Each row is followed by the group that its hidden value falls in (each part has its own value, ranges and names):
[-297   72 -202 -341  211 -102  350 -251 -251  -58  -40  219 -201  174
  -15  -32   -5 -273  138  587   72  115 -114  109 -131  -71 -421   29
  158  130  -13 -119  120 -148  346  -28   50  -15 -174  -14  104 -319
   64] | Z641
[-361  -87   37   35  -47  -67  107 -163  308 -175   56   87   29 -272
 -296  -95  125  -12  -69   77  281   95 -142 -102  -68   68   15  -94
 -100   38  -52  166 -264  -99  -18  -33  228 -169  338 -250 -109  369
  -41] | Z616
[ 249   96  -18  121 -193  202   55 -335  132  -82  -74  -77  302 -157
 -263 -224  -97 -334 -268  560  209  272  -52 -110   20   50 -301   83
  -22 -251   86 -176 -108  -77  108  -38  109  426  -81  108  -80  -36
  143] | Z349
[ 371  -54 -329 -115 -349   99 -180 -220 -253 -420  132 -108  -94  168
  -38  184 -228  131 -187 -220   46 -112 -366  -25  113 -484 -148 -254
  -57 -111  234 -135 -114   89    0 -233  466   45 -135   87   94  128
 -153] | Z303
[-394   -6 -184 -364   42 -200  191   54  -48 -190  132  234 -327   92
   49  212   85  203  318 -305  106 -258 -157  159 -196 -456 -227  -49
 -136  316  -42  203 -125   37  -50 -193   10 -276  200 -105  160  162
 -192] | Z303
[ 231  339 -106   96  196  227   -8  -17 -142  158 -230  243  108   41
 -101  -69 -123 -446   87  456  -22  356   -7  -25   41    2 -223  164
   85 -190   23 -138  123  -38 -133 -160  -57  132   49   55   82   29
  234] | Z499
[-150  -30 -187 -165   43  163  316 -186  -75 -155  150   45 -283 -161
 -251   29  113 -240   86    1  216 -174 -435   36 -161 -185 -266 -164
 -160  171   51 -114 -122 -102  -34 -158  293 -264   43  -32  143   33
 -225] | Z349
[-213  -17  -67  -42   58 -219 -427  285  -21 -198    6  150  -72  333
  105  170 -225  196  181 -280 -218  -64  146   60   86 -291  373   42
  382  -71 -102  264  -71  231  -62 -220  -51  -60   92    1   18  228
  -17] | Z303
[ 341 -194  -11   58    8   34 -374   39  237  -97   -4   17  336 -103
 -154   13 -275 -250 -135  426   50   24  282 -129   68   84  252  -63
  357 -318   57  -70  -43  149   81    7   62  256  -88  278  208 -106
  291] | Z641
[ -66  -86 -129  -83 -161 -186 -262 -216 -139 -281  162  151  -17  338
  321  197 -206  141  -21  -68  -81  -79  -38  162  144 -325  -90   -4
  390 -128   92   87   90  188  352 -126 -285  451 -426  159  -93 -325
 -164] | Z349
[ 100  255 -291  -79 -280  170  147  -68 -114  109  161  -48  -92  -60
  -89  -80  -48   42  -75 -138  196  -53 -271  128  -92 -197 -411  153
 -425  -33   -4 -192 -101    5 -176  -95  129    9   56  106  -38  137
 -201] | Z803
[  72  191  148  119  120  103 -451  284  126    1  -13  158  121  -88
  105  380   51  291  209 -568   92   40 -120   34   35 -216  -66   95
  -47 -138  -35  362 -268  199 -302 -303 -240  -55  191 -116  136  403
   82] | Z74
[-149   67  -34  182 -160  195 -305   18  113  111   54 -246  113 -139
 -191 -172  154 -122 -313 -105    9  144 -119  140   91  317  242   -1
  -27 -223  -42  150 -316  -65  -12 -100  132   30  257 -185 -406  196
  281] | Z641
[ 218  262 -161  -99  120  176 -239   52 -293  -28   23  148 -133  100
  125  265 -111    6  146  -98   37   98 -150   86   35 -256 -149   42
 -117 -177   39 -175  -51    6  -65 -208  -18   12  -55   29  146   20
   24] | Z616
[ -97  -11 -178   56 -174  199 -140  -43   -8   27  182 -174  -52 -226
 -167   50  201   36 -256 -398   97  -72 -429  122    8  155   48 -229
 -202  -61   70  173 -268  -55 -117 -160  345 -335  315 -271 -197  323
  133] | Z616
[ -34   42  -45  -26  171  -76 -230  343  167   68 -164  115  176  -55
 -284 -135  -99 -122   65  281   -5  157  387  -38  -20   52  301   41
   41 -107 -117   56 -127  -19 -183  -36   97  -49  392  -36   22  301
  346] | Z499
[  22    4 -303   55 -350  -21   52   80  217  198  125   -3  112  -73
 -159 -153 -178  -64 -131   56  202  -49   60  125  -27   15  -70  184
 -169  -19    4  -14 -192  111 -161  113   70   16  210  327    8   68
  -64] | Z803
[-167   68  -83  -52  -35 -137  -10 -231   50  122 -102  101  241   11
 -116 -378   52 -177 -269  656   99  381  187   81  111  299 -198   89
  138 -160  -49  -26  107 -135  317  125  -55  439  -71 -110 -384 -158
  302] | Z854
[ -12  319   65  -86  207  234  146 -193 -161 -123  -52  120 -140  -41
 -103   62  116  -86  186  -16  173  124 -497  -85  -74 -251 -621  110
  -33   -8  -66  -40    6   -2 -101 -342   92  -42 -162 -183  135  207
 -187] | Z641
[  56  -46   15  122   72  -61 -229   85  281  -46  -21  295  157  -55
  -89   -6 -184 -152  103  154  101   76  188 -100   94  -67  149   83
  267 -142  -42   57    8  187 -130  -41 -123  163   41  177  129  107
  -52] | Z303
[ -67 -298 -121  -27 -152 -136   28 -224  303 -127  135   40  206 -213
 -229 -131 -182 -202 -248  561  207    2  169 -108  -55  220  175 -135
  157 -140   39  -81  -72  -24  244  181  222   54   76  131   43  -83
  139] | Z616
[  38  109  -54 -242  -30  -75   37 -154  -33 -262   -7   75    6  130
  -14   19 -247   -7   83  416  114   81  110  -83 -121 -317 -234  155
   29 -118  -57 -198  -55   12  181  -92   55  231 -131  128  179  -38
  -14] | Z854
[   5   52  181 -159  243    7  -38   17  251  -61  -43   63  155 -177
 -153   63  -80  -69  151  418  284   90   67 -189 -169   36 -270  207
  161 -128 -169  -20 -153   85   56  -58   63  -28  -62   71  396   81
  143] | Z641
[  52   86 -152 -403  156 -112   81   -4 -189 -144   30  280 -102   76
  155  380  -87  192  298  115  217  -42  -14   99 -180 -445 -478   -3
 -200   88   67  -66  -75  -28  141  -85 -112   10  -92   87  396 -149
   39] | Z74
[  42  348 -311 -156    6   93 -256  432 -389   47  116   88 -393  350
  222  405 -154  362  380 -845  -72 -213 -332  260   -7 -595 -187  206
 -191   70  -59   67 -176  247 -408 -358   -3 -351   58  131  251  285
 -315] | Z803
[  -5 -139   -6  297 -132   72 -214 -213  168 -199  128  112  151 -129
 -133  -72 -108 -189 -216  -55  -86  -38 -157 -132  122   48  300 -208
  348 -243   63  128  130  141  -47 -183   57  112   15  -85 -199  211
  -87] | Z616
[  95  -59  173  239  -23  201   42 -335  371 -150  -35  167  342 -529
 -291   19  199 -216 -172  201  337  212 -194 -181  -25  103 -172 -241
 -167 -135  165  167 -183 -130  -42 -105   11  156  251 -243  -57  258
  199] | Z74
[-383  -82  -11  -21  334  -12 -285  159   44   63  143  232 -180 -269
 -128   80  309   60   68 -301  160   22 -146  116   83  222  306 -267
  -69   -9  -89  123 -114 -121  -57  -41   49 -305  238 -377 -193  212
   13] | Z803
[ -86   87  -56  -72  174 -184    5  -20  -77 -163 -172  494   67  183
  123  224  -76    8  282  150   -9  174  107   70   11 -408 -234  -27
  109   72  107  221   74    5   53 -164 -352  231   41  -39   88  -17
   88] | Z74
[-221  402 -284 -213 -226   70  385 -176 -346   19   93    8 -247  190
   70  -27    2  110   67 -122   36  -20 -363  238 -214 -387 -624  224
 -397  115  -35  -64  -41  -78    0 -220  -28    4   16  -56 -132   66
 -206] | Z74
[-834 -276 -241 -332   42 -428   70  -17   67   41  233  142 -272   67
   17  -99  183   62    5  183  197  -56  161  388  -21  210  182  -61
   39  228 -110   96 -213 -188  479  280  -87  -50   77  -58 -304 -371
  -23] | Z349
[ 357  212   43   88   46  125 -109  302  243   44 -182  128  327 -241
 -372  -79  -92   24  112  -28  156   76  109 -202  -72 -256 -220  112
 -220  -99  -59   76  -80  131 -554 -225   86   30  330    7  209  612
   97] | Z803
[-215  221 -187 -299  292  -67 -196   74 -394   61  145  275 -387  213
  244  182   42  206  243 -225   57   21 -220  211   75 -152 -223   74
   27  -25 -139 -140  139   25   86 -120  -79 -102 -259 -113    0  -90
 -222] | Z499
[-525   34  -19   -2   91  -63   50  -79   89  106  158   77  -94  -64
  -86 -222   42 -166  -45  147  -41  -18  -76   45  -93  308  141   99
  272  -78 -236   76  110   22  105  -49    2 -161   64 -173 -225   80
  -37] | Z499
[-373  186 -137 -148  153  -58  249  135   73  366   -9  104  -12 -138
 -226 -260   92 -141   60  345  173  115   53  119 -188  283 -237  238
 -132   71 -223   -3  -30  -99  -52   84   41 -231  247  -66  -37  100
  144] | Z803
[-706  102 -249 -212  102 -156  178    7 -251   16   94   40 -431  255
 -139 -269   59  -75   87  100  -10   47 -144  248  -25    5   30  116
   42  156 -219 -106  -57 -163  180   -6  148 -167  -10 -121 -327  -58
 -273] | Z349
[   7  311   84  122  -13   89 -220  150  168  137   -4   13  163   20
   25  -15 -251  -34   80  109   26  146  136  -49  -77   31   -9  465
  115 -306 -223    2 -130  191 -136 -126 -177   92   71  161   93  204
   56] | Z616
[ -92  -88  -72  -34  239 -121 -503   97 -132  -86   11  263  -54  236
  212  270  -56   12  118  -51  -40  113   49  185  257  -58  187  -82
  421 -131   52  124  -28   87  227  -66 -229  183 -232   46  -15 -265
   83] | Z349
[ 124  163 -198 -205  -36   25  -71  -45 -241 -186   -2  143  -81  210
  200  328 -153   35  153  -25  -50   -7  -58  119  -85 -434 -213   -1
  -61  -44  123   23  -85   24   53 -250  -72   55   54   39  189  -17
  150] | Z499
[ 366  163 -208   46 -120  301  -28 -261 -237  -21  122   25  -15  -31
   11  130 -142 -126 -119   15  145   43 -452    8   50 -133 -415  -16
  -59 -211  148 -239   48   60    4 -150  133   90 -301  160  131 -100
 -134] | Z74
[-513  282 -295 -236   18  -81  -53  240 -349  173  175   44 -410  205
   68  -71  165  284  111 -536 -119 -114 -195  368  -48 -140  -21   88
 -256  115 -207   69   -9  -50 -124 -189   -1 -259  200 -293 -377  242
 -166] | Z616
[  83  166 -146  -82 -201 -139 -102   -5   -9  -61  -50  102  175  268
  137   27 -321   61   17  227  -61   93  230   56  -29 -275 -177  263
  126 -150   -9   51   -3  154   64 -100 -171  317   -7  204   50    2
  128] | Z499
[-444   84  -90 -182  143 -107 -242  278  -54  141  234   70 -305  194
  219  161  -11  167  250 -383  -28 -212  -76  271  -48  -28   80  258
  231   14 -254  144 -101  216   29 -109 -196 -217  -90   82   51  -66
 -178] | Z641
[-300   42  -23 -145    0 -147   17  269  303   66   13   32   35 -230
 -283  -17  147  327   99 -193  390   29  -14   26 -128  -39 -191  111
 -368  155 -163  238 -435  -15 -246   11  203 -322  452 -150   74  506
   11] | Z803
[-200 -262 -144  -38  -47 -122  168 -310  256   82  158  222  131 -231
 -158 -296   52 -395 -205  588  198  -12  126   75    8  306  -29 -114
  210  -26   33  -75  187  -49  303  209 -110  309 -118  117 -173 -378
   36] | Z641
[  21  -83  -90   97  -67   20   74 -249   75  -94  102  213  139  -35
   30   69 -187 -275  -46  208  -80 -114 -108  -51  -71  -40  -73  -75
  375 -115   98  120  230  168   77 -150 -119   80  -86  106  109  -79
   27] | Z803
[-521  -51 -325 -220 -380 -210   24   31  -10  -64  330 -178 -299   51
 -140 -201  102  422 -180 -520  132 -250 -255  222  -30 -111   21  -29
 -285  158 -152   97 -234   13  -49  -24  381 -271  226 -184 -375  355
 -348] | Z499
[ 261  127  -76   -4  -14  108 -131  276  192  173   15  141  191 -267
 -158   71   12   84   96 -192  238  -56   62   40  -73 -170 -214   67
 -342  -43    2   62 -149  101 -382  -98  -91   30  256   98  173  286
   77] | Z74
[-225   80 -213 -311  164 -269 -303  334 -120  210   94  152  -94  261
  242  133 -207  173  178  145  -17    4  366  261  -33   43  123  256
  150 -101 -188  -46  -41   90  191  106 -199  -35  -33  187  111 -227
  185] | Z616
[ -13   74  -30  139 -225   81  -94    3  246  -94  102   33   71  -98
  -92    4 -123  -35   -5 -173   74  -61  -39  -34  -54 -176   84  120
  -53 -115  -35  104 -198  146 -219 -176  -18   42  244   77   -4  314
 -109] | Z499
[ -91   13  133   91  147   91 -383  194  156 -236   13  128  -65  -89
  -61  313  106  128  230 -513  140   -3 -167   12   75 -294  150  -65
  -16  -26   -4  272 -398   83 -224 -291  -61  -79  204 -130   78  351
  -93] | Z349
[-390 -332 -218  146 -329 -283 -159  -52  283  -26  191    0   92   84
 -178 -363 -143  -97 -302  130   15  -60  179  147  199  194  422  -18
  365  -53  -41  114  -54  111  187  190   23  260  -25  199 -422 -125
 -184] | Z349

Part 2:
[  40   88   75   10  343  -28  204  104  197  -97 -195   61 -139  192
 -111   35  -68  -99 -126  239   75   49 -256  -95   -5  132  162   49
 -226 -118 -193 -240   48 -143 -142  271  101   96 -138   13  122 -208
   44] | Y
[ 113   92  160  112   10 -192  210   88   98  113   22  132  244  -16
 -101   86 -115  -58  -92  185 -243   58 -168  226  189  -32   17  -64
   41  193   26  344  -91  185   13 -161  -44  149 -248  127  142  126
 -115] | S
[   8  192  181   43  295   11  217 -122  -33   -5  -10  146  160    0
   97   70  171  235 -167 -186  175   39  -84 -165   54   -8  -88    9
 -147   58  -38 -131   34 -254 -137  177 -108   68   -1  -80   62   44
   64] | P
[  80   65  300   58   49 -104  192   36  -41  163   58  137  289  117
  -89  117  116  -61 -217 -147  -32   40  -10  -82   94  -95 -156  -80
 -299  105  -57   60 -109   18 -122 -320 -313  -62  -27  -72  -65  205
  -11] | W
[  92   16 -118  113 -115   20   66 -126 -200  221  197   17  -69 -276
  -25    0 -325   79  203   13  -33   30 -107  253   41  -20   86  194
  212  149  163  357  -47  166    8   30   84  -26   15   29   95 -179
  -76] | W
[ -62   82  100   78  298   14  209   43  131   -1 -209   84    4  133
   51   57   45    8 -193  135  117  126 -290 -144   13   52  109   -9
 -226  -19 -130 -147   65 -123  -60  208  -59  158  -66  -16  120 -127
    5] | Y
[  84  139 -409 -147 -169 -201  148  -98 -188  204  182 -333 -113  209
   76 -174 -101   61 -246  269 -180  240 -310  366 -213  118 -112   62
  -87    4  351  154  110  -84  233 -144 -148 -167   54  111 -131 -129
 -125] | S
[-147 -170   25  247 -286   31  -90  118  -96   64  179   58  -10 -286
   -5  -55 -206 -105  479   -4   35 -338  106   57   47 -219  272  164
  130   64    7  409 -221  360   19 -155   82  151  -26 -148  154  -52
    9] | N
[ -57  209  -56  -71   87  -10  170  165 -148  -83   99 -147 -105  113
  -38   40   40   -2   65  -11    8 -131  -43   65  -94   52  -28  169
  -64  105  101   46  -64  -61 -154  163  -65   46   17   66   25 -138
   58] | Y
[  44   51  195  -15   67 -122  217   97  113  136  -68   15  129  155
  -80  123   17 -168 -198  140 -131  150 -189   70   67   -8   11  -80
 -217   62    2   45    8  -34   28 -180 -162  115  -65  109   32   69
  -70] | N
[ 192 -130  122  -40  103  100 -117 -220   55  188 -146  112  -18   15
  -84   16 -144   25 -239  -48    1  251 -121 -125  -62  131  -60  -29
 -301 -216  -56 -286  191 -135  -53 -120   17 -291   24  -98 -120  -53
   -5] | Y
[  38  -98 -168   10 -257   43  -98 -115 -100  142   84 -111 -142 -137
    6  -75 -264   89  151   25 -107   13  -44  186 -167  -19   43   94
   46  -25  218   72   24  107   87  -85  178 -144   41   31  -57 -109
  -55] | S
[  91   20  238   76  258   23   65 -180   31   26 -112  225   60   -5
    3   25   97  119 -197 -104  117   25   -4 -215   53  -96   19  -34
 -277 -133 -124 -230   86 -281 -152   15    7  -82  -73 -129   22    6
   95] | G
[  36  255  -30 -278   36 -211  217   80   79  -57   98 -287  116  287
  -47   -9  135   22 -304   82 -185  166 -263  160 -128  288 -262  -34
 -136   95  218   24   30 -145   60  -15 -251   43   -6  165 -100   31
  -73] | A
[ 156  -48  125 -155   91 -171  110  -38  372  -41 -198  -54  -77  279
 -177  -54  -26 -139 -346  267 -164  194 -236  -26  -98  137   28 -135
 -374 -224  -94 -328   94 -225   52  -90   81  -67 -160   82  -71  -65
  -18] | H
[-137  -73 -170  -15 -131  124  -80   -3  -58   12  -32 -176 -215  -30
   94  -76 -108   70  139   15   55  -29 -109   -5 -247   29   92  114
  -63  -70  139  -94   47   21   52  110  105  -21  113  -14  -27 -210
    6] | M
[  79  154   36  -97  115 -102  216  175  104  -24   32  -97  -19  163
 -188   90 -138 -122  -27  158 -110   50 -204  144  -22  213  -18   70
  -63   67   27   15  -46   40  -90   92   -1   77  -73  130   34  -70
  -46] | A
[  55  -54  277  -52  112  214 -138 -206  -92   15 -267  169  -15 -171
   78   22  258  176 -309 -323  -10   91   21 -275  -26 -104 -141  -38
 -225   34  -41 -157  148 -259 -163   46  -88 -193  -38   45    3 -183
  120] | C
[ -64  -72  -30   95 -229  148  -11 -103 -217  133   89  -19 -141 -203
   76   27 -109  140  277 -210   30 -150  164   35 -129 -261   75  133
  -15   79  149    2  -65   17  -26  -46  166  -81  115   -5  -32  -63
   50] | P
[ 133   60  146   88   94 -242  195 -246  183   81  151  135  308   29
  -14  -85  -23  175 -209    9   63  108 -162  -40   83   50  -61 -105
 -156  -88  -31    7  -41 -104   58 -151  -93    7  -88 -207  -25  205
  -59] | G
[ -11  -72  208  271  -32  -16  175 -118  100  242  -57  228  247 -131
   58  100 -116  100  -45  -26    0  128 -145  -31  121 -177   81  -94
  -88  144  -49  141  -86  160   52 -149  -34  115  -68  -57   74  127
 -104] | H
[  51  -16  -35  341 -118  -77   29 -127   -2  -47  125  243  -25 -444
    3 -121 -291  211  372  136 -115 -316   75  230  182 -278  317  136
  368  137   14  483 -174  213  -18  126  445  153 -355   -3  310 -108
   14] | M
[-212  -71 -208  333 -267  -52   -6  -59 -254  142  401  -10   53 -181
  177 -169 -178  117  479  -20  239 -348  120   58  -37 -268  249  197
   55  -56  129  356 -195  215  106 -198   -2   89  120 -390   39   88
    8] | N
[  60   21  172  224  163  157   55 -492 -250  267  -99  353  200 -280
  309    2  199  477 -325 -376  189  191  -19 -241   96 -291 -113  -57
 -168   91    0  -45  147 -289  -54    0 -137 -170   26 -158   29   13
   58] | X
[ 176   41 -129   72  -60 -211  199 -196  129  110  193  -10  -21 -135
  -94 -107 -367   92   65  252  -89  107 -260  300   45   94  132   77
  173   18  102  244  -55   70  132   54  207   60 -130   30   99 -115
 -127] | W
[  95   14   86   39  160 -151  189 -188  308   63  -54   90  133  -15
    8  -59 -121   87 -210  197   38  256 -385    5   73  173   81  -79
  -56  -74  -62  -27   72  -94  142   95   30  159 -107  -38  114  -34
 -102] | X
[  24  238  -71  -46   88  -52  257   -5 -215  -49   83  -95 -170   95
    2   -6  119  115  -67  -45  -11 -110   14   73  -98 -135  -41  133
 -123  119  114  -17  -51 -237 -162  151   -6  -65  -32  110    1 -180
   97] | C
[-108  -22  132  -53 -208    9  -67   26 -100   -8   78 -101  113   92
   40  -16  224   67  -31 -274  -52 -167  192 -134 -177 -145 -174  -37
 -302    8  120  -68  -84  -49  -47 -305 -184 -134   79  -92 -195  166
   73] | Y
[ 117 -176  165  153   24  -74   23 -344  372  177  -42  203  213 -219
    1  -48 -299  156  -65   95   56  276 -307  -32   92  126  129 -119
    6 -146  -54  -18   68   41  192  -41  152  100  -67 -153   72   69
 -151] | G
[ -18   64  237   67  311   -3  165  151  247  -95  -74  125  100  107
 -140  118  -98  -75   44   46  166  -29 -177 -183   52  198   93   33
 -162  -77 -210 -178  -62   34 -186  195   17  184  -57 -128  101   13
   15] | Y
[  21  164 -119 -231    3 -121  164   46   17   40  138 -300  -29  149
  -50   -9  -61  -42 -110  122  -73  190 -316  200 -135  310 -113   81
  -26   42  234   74   54  -72   92   61 -172   66  107  125  -46 -124
 -100] | W
[-136  163  -67   13 -116   20  113  103 -304   85  206 -162  -14  -29
   73  101   28   51  209  -93  -59 -158   91  194  -66 -153   -6  162
   31  200  298  266  -65   -1  -41  -52 -101   89  106   81    2   11
    8] | C
[ -46  -97 -343 -130 -226   58  -92  -53   -9  190   21 -341 -263   -1
   47  -74 -342  -38   92  257 -109  242 -323  276 -260  235  104  128
   36  -92  309   44  176   63  266   22  101  -22  167  110  -62 -258
 -145] | A
[ 148  109 -106   15  118 -178  151  -25   19   -3  168  -26  -87  167
 -154  -83 -198  -26   15  214    4  -74  -66  120  -31   82   88  118
 -150 -175   -9  -46  -24 -102  -75  -12  115  -98 -102 -117  -22  -35
   26] | Y
[ -91  -50  343  171  -77  183  -71   29 -162   78  -72  220  208 -183
   58  177  136  132   94 -394  -23 -189  258 -178   30 -315  -79  -36
 -132  170   21   33  -96  100 -204 -187  -55  -38  -12  -40   -4  192
   74] | S
[   1 -220  -94   25 -231  152 -111 -216   77  221  -95  -53 -181 -324
   81  -20 -349   76  156   85  -77  220 -235  160  -93   35  186   66
  156    9  166   73  131   92  240   70  266   52   71  125   83 -245
 -120] | P
[-122   59  -30  132 -236   11 -114  -77 -352  -16  205   24  125 -237
  206 -131  202  283  122 -262  -59 -326  243   33  -27 -313  -82   84
   68  172  221  388 -107   38  -34 -163 -100  -58  -61  -94   26   62
   91] | S
[ -90  184  453  -84  199   -8  128  198    0 -165  -84   58  220  218
  -51  211  451  -18 -163 -283  -47 -211  230 -239   11 -162 -176  -89
 -388   74  -23 -190  -59 -272 -286 -125 -235   70  -54   30  -57  250
  156] | C
[-167  -61  172  -11   -5  111    9   58   18  -85 -172  -36 -127   72
   58   33  210   -8    1 -137   72 -145   86 -238 -169 -208   75  -11
 -324  -70  -21 -289   -4 -194  -92    4   17   26   50   -3  -32  -78
  125] | G
[   1  100  238  116   73 -162  236  315  145 -166   96  100    1   86
 -250  133  -95 -228  343  156  -93 -422  197   96  131 -190  255   85
  -62   23 -127   66 -246   55 -200  -39  244  251 -241   32  165  136
   94] | P
[-245  -57    7  -84 -162  157   22  261   26   26  -90 -255  -91  107
   24  122  -52 -101  161  -72   34   16 -158  -54 -282  100   -8   45
 -137   72  138 -160  -49  188   12   45  -71  119  226   92  -73  -82
  -56] | S
[ -42 -163  115   52 -208  137 -180 -129   44   89 -114   47   20 -316
   73   11  -88  117   72  -90 -164   43  -36   38  -17  -79   54  -10
   89  101  129  182   50   99   93  -52  118   42  -56   97   72  -85
  -44] | Y
[ -35  189 -306  -64  -52 -137  280   26 -251  105  210 -283 -181  230
   56 -105    3    3  -78  130   45   26 -189  175 -195   -9  -21  158
 -166   46  200   71  -38 -112   43    2 -182  -68  122   18  -80 -194
  -13] | W
[ 277 -214  348  164   -5  178 -177 -186   -1  255 -204  415  111 -369
 -149  129 -253   30  -75 -163 -168  141   10  -38  185  -93  -10  -43
   -6   67 -125   89   53  192 -158 -172  148 -231 -186   38   86  -34
  -28] | S
[-122  -84  -61  -80 -227  137  -82 -118 -178  318  122 -199  111  -18
  175   41  -43   92   -2 -231   94  228 -136  -15 -210  110 -169   30
 -155    5  276  -31  105   36  183 -237 -290  -86  382 -111 -201   89
 -104] | P
[ -13 -174  169  154  -67   59 -134 -144   24  -23  -17  170  -38 -169
    0  -86  -13   77  141 -134   90 -232  185 -195  -28 -240  156   23
 -172 -175  -93 -103  -48  -67  -83 -115  175  -87  -66 -207   14   -9
  118] | G
[ 109   65   -7  128  144 -117  191 -190   59  265   96   99  233   58
   23   15 -207  120 -178  117   75  281 -308   63   70  149  -17  -23
 -124  -51   26   50   64    6   83  -91 -125   -5   12 -169  -17  123
 -134] | Y
[ 140  129  117  -82  300  -79   74   87   54  -75   15   52   67  227
 -173   -5    2  -72 -189   37   69    3 -128 -117   -4  257 -101   45
 -267 -163 -134 -182   31 -103 -213   30 -123 -115  -75 -141  -28   -2
   60] | M
[ -14 -125  166 -102 -146   33  -60   36  124  -55  -84  -73  -65    5
  -96  -29   38  -72  -33 -110  -68  -39  -21 -127 -153   14  -40  -20
 -206  -28  -19 -130  -62   15  -38  -92   -5  -70    1   30  -71 -106
   33] | C
